Below are the code and all the weights of a small trained network. Each question names an input and a class and asks about switching units off, where a switched-off unit gives its printed mean instead of its output.

import numpy as np


def w(rows, s, z=0):
    codes = np.array(rows[::2]) - 128.0
    scale = np.full(codes.shape[1], s)
    scale[-1] = z or s
    return codes * scale


def f(y):
    return y / 2 * (1 + np.tanh(0.7978845608 * (y + 0.044715 * y**3)))


def log_softmax(a):
    a = a - a.max(-1, keepdims=True)
    return a - np.log(np.exp(a).sum(-1, keepdims=True))


def net(x, mask):
    res = np.array(x, float).reshape(1, 8) / 4 @ E
    y = f(res @ A[0][:, :-1].T + A[0][:, -1])
    res = res + np.where(mask, y, B[0][:, -1]) @ B[0][:, :-1]
    return log_softmax(res[-1] @ U[:, :-1].T + U[:, -1])


A, B = {}, {}
E = w([
[158,75,34,202,67],'x0',
[57,164,124,169,133],'x1',
[234,115,156,60,128],'x2',
[72,103,149,191,20],'x3',
[123,254,91,144,104],'x4',
[137,97,203,148,60],'x5',
[229,151,169,221,100],'x6',
[158,163,157,219,186],'x7',
],0.0084)
A[0] = w([
[98,29,182,141,131,254],'N1',
[29,135,99,140,82,87],'N2',
[181,110,136,72,122,182],'N3',
[203,214,116,193,133,116],'N4',
[117,34,95,155,160,48],'N5',
[131,73,179,74,88,197],'N6',
[101,60,72,189,137,148],'N7',
[136,99,125,164,175,86],'N8',
[105,206,36,74,215,178],'N9',
[223,214,111,111,181,220],'N10',
[186,93,109,176,48,139],'N11',
[193,96,130,95,132,97],'N12',
[106,60,129,91,160,172],'N13',
[37,190,166,160,16,229],'N14',
[138,11,142,146,155,174],'N15',
[55,6,198,98,125,233],'N16',
[83,254,176,234,184,128],'N17',
[46,150,20,146,177,112],'N18',
[173,92,49,130,220,149],'N19',
[50,38,72,155,178,182],'N20',
[192,240,61,114,94,210],'N21',
[223,134,66,59,172,5],'N22',
],0.0084,0.0051)
B[0] = w([
[244,211,97,130,143,226],'N1',
[150,199,130,49,61,188],'N2',
[197,84,144,145,124,194],'N3',
[37,115,142,178,109,206],'N4',
[211,156,31,197,215,157],'N5',
[225,99,149,135,108,203],'N6',
[121,201,66,197,122,193],'N7',
[135,158,132,171,178,136],'N8',
[61,62,146,48,145,249],'N9',
[115,12,188,156,153,236],'N10',
[128,86,75,168,65,212],'N11',
[138,76,127,135,117,167],'N12',
[156,145,131,80,215,188],'N13',
[166,172,170,106,36,254],'N14',
[219,166,99,158,134,207],'N15',
[247,177,107,62,96,247],'N16',
[54,210,199,154,130,246],'N17',
[22,170,112,70,147,217],'N18',
[101,97,73,123,255,201],'N19',
[149,197,60,107,157,221],'N20',
[40,63,196,128,66,233],'N21',
[152,19,150,129,224,183],'N22',
],0.0084,0.0086)
U = w([
[132,59,146,109,177,142],'0',
[151,152,9,178,155,2],'1',
[67,184,99,108,53,87],'2',
[168,128,119,109,113,217],'3',
[55,141,36,8,176,89],'4',
[149,138,95,93,76,177],'5',
[79,173,200,192,152,81],'6',
[91,78,61,166,40,67],'7',
],0.012,0.0075)

Each question gives the input, the list of numbers given to net, and the class t.
The units are the neurons (one row each of A and B). Each row of codes is followed by its name. A weight is (code - 128) times the scale printed after its matrix; where a second scale follows, it is the last column's (A, B and U).
mask holds one flag per neuron, in row order. A switched-off neuron (its flag False) gives its mean, the last column of its row in B, instead of its output. The means were averaged over made-up inputs and are rounded, as every weight is.
A unit's drop is (log p(t) with every unit on - log p(t) with that unit switched off) / (log p(t) with every unit on - log p(t) with every unit switched off).
The circuit of an input: a set's keep is (log p(t) with only the set's units on - log p(t) with every unit switched off) / (log p(t) with every unit on - log p(t) with every unit switched off). Starting from the 12 units with the biggest drops (on a tie, the unit counted first), units are removed one at a time, each time the one whose removal leaves the highest keep (on an exact tie, the one counted first), for as long as the keep stays at least 0.8.
circuit, biggest first: the units of the circuit, biggest drop first
most important unit: the unit with the biggest drop
k most important neurons: the k neurons with the biggest drops, biggest first
drop of u: that unit's drop, to one decimal
input [7,-8,3,-4,2,-2,-8,5], class 0: circuit, biggest first -> N22
input [-8,4,5,-8,-2,1,-7,1], class 0: circuit, biggest first -> N10, N22
input [-4,4,3,-3,2,3,-5,5], class 6: circuit, biggest first -> N17, N16
input [-2,-2,-7,1,-3,-3,2,1], class 1: circuit, biggest first -> N21, N9
input [-7,8,5,7,3,6,-5,3], class 2: 2 most important neurons -> N17, N14
input [-6,2,-8,8,-8,-5,-3,0], class 5: 2 most important neurons -> N16, N14
input [4,-2,8,-1,4,1,3,6], class 0: 2 most important neurons -> N10, N22
input [1,2,-4,6,5,3,8,-1], class 2: 2 most important neurons -> N14, N17
input [-3,-1,5,-2,8,-4,4,1], class 0: 3 most important neurons -> N10, N22, N9
input [4,-6,4,-4,-4,0,-4,-5], class 0: 2 most important neurons -> N22, N19
input [6,-8,-4,-5,4,-5,0,1], class 4: 4 most important neurons -> N18, N19, N9, N6
input [0,-3,1,7,6,6,2,-1], class 7: 2 most important neurons -> N11, N18
input [-2,7,-7,3,-5,1,5,-6], class 5: 2 most important neurons -> N16, N1
input [-7,-2,6,-4,-5,7,-6,-7], class 3: most important unit -> N16
input [4,7,-2,-8,5,4,4,6], class 6: drop of N10 -> 0.0
input [-7,-2,-6,8,1,8,3,-7], class 5: drop of N16 -> 0.1
input [3,2,6,1,-3,1,6,5], class 7: drop of N11 -> 0.3
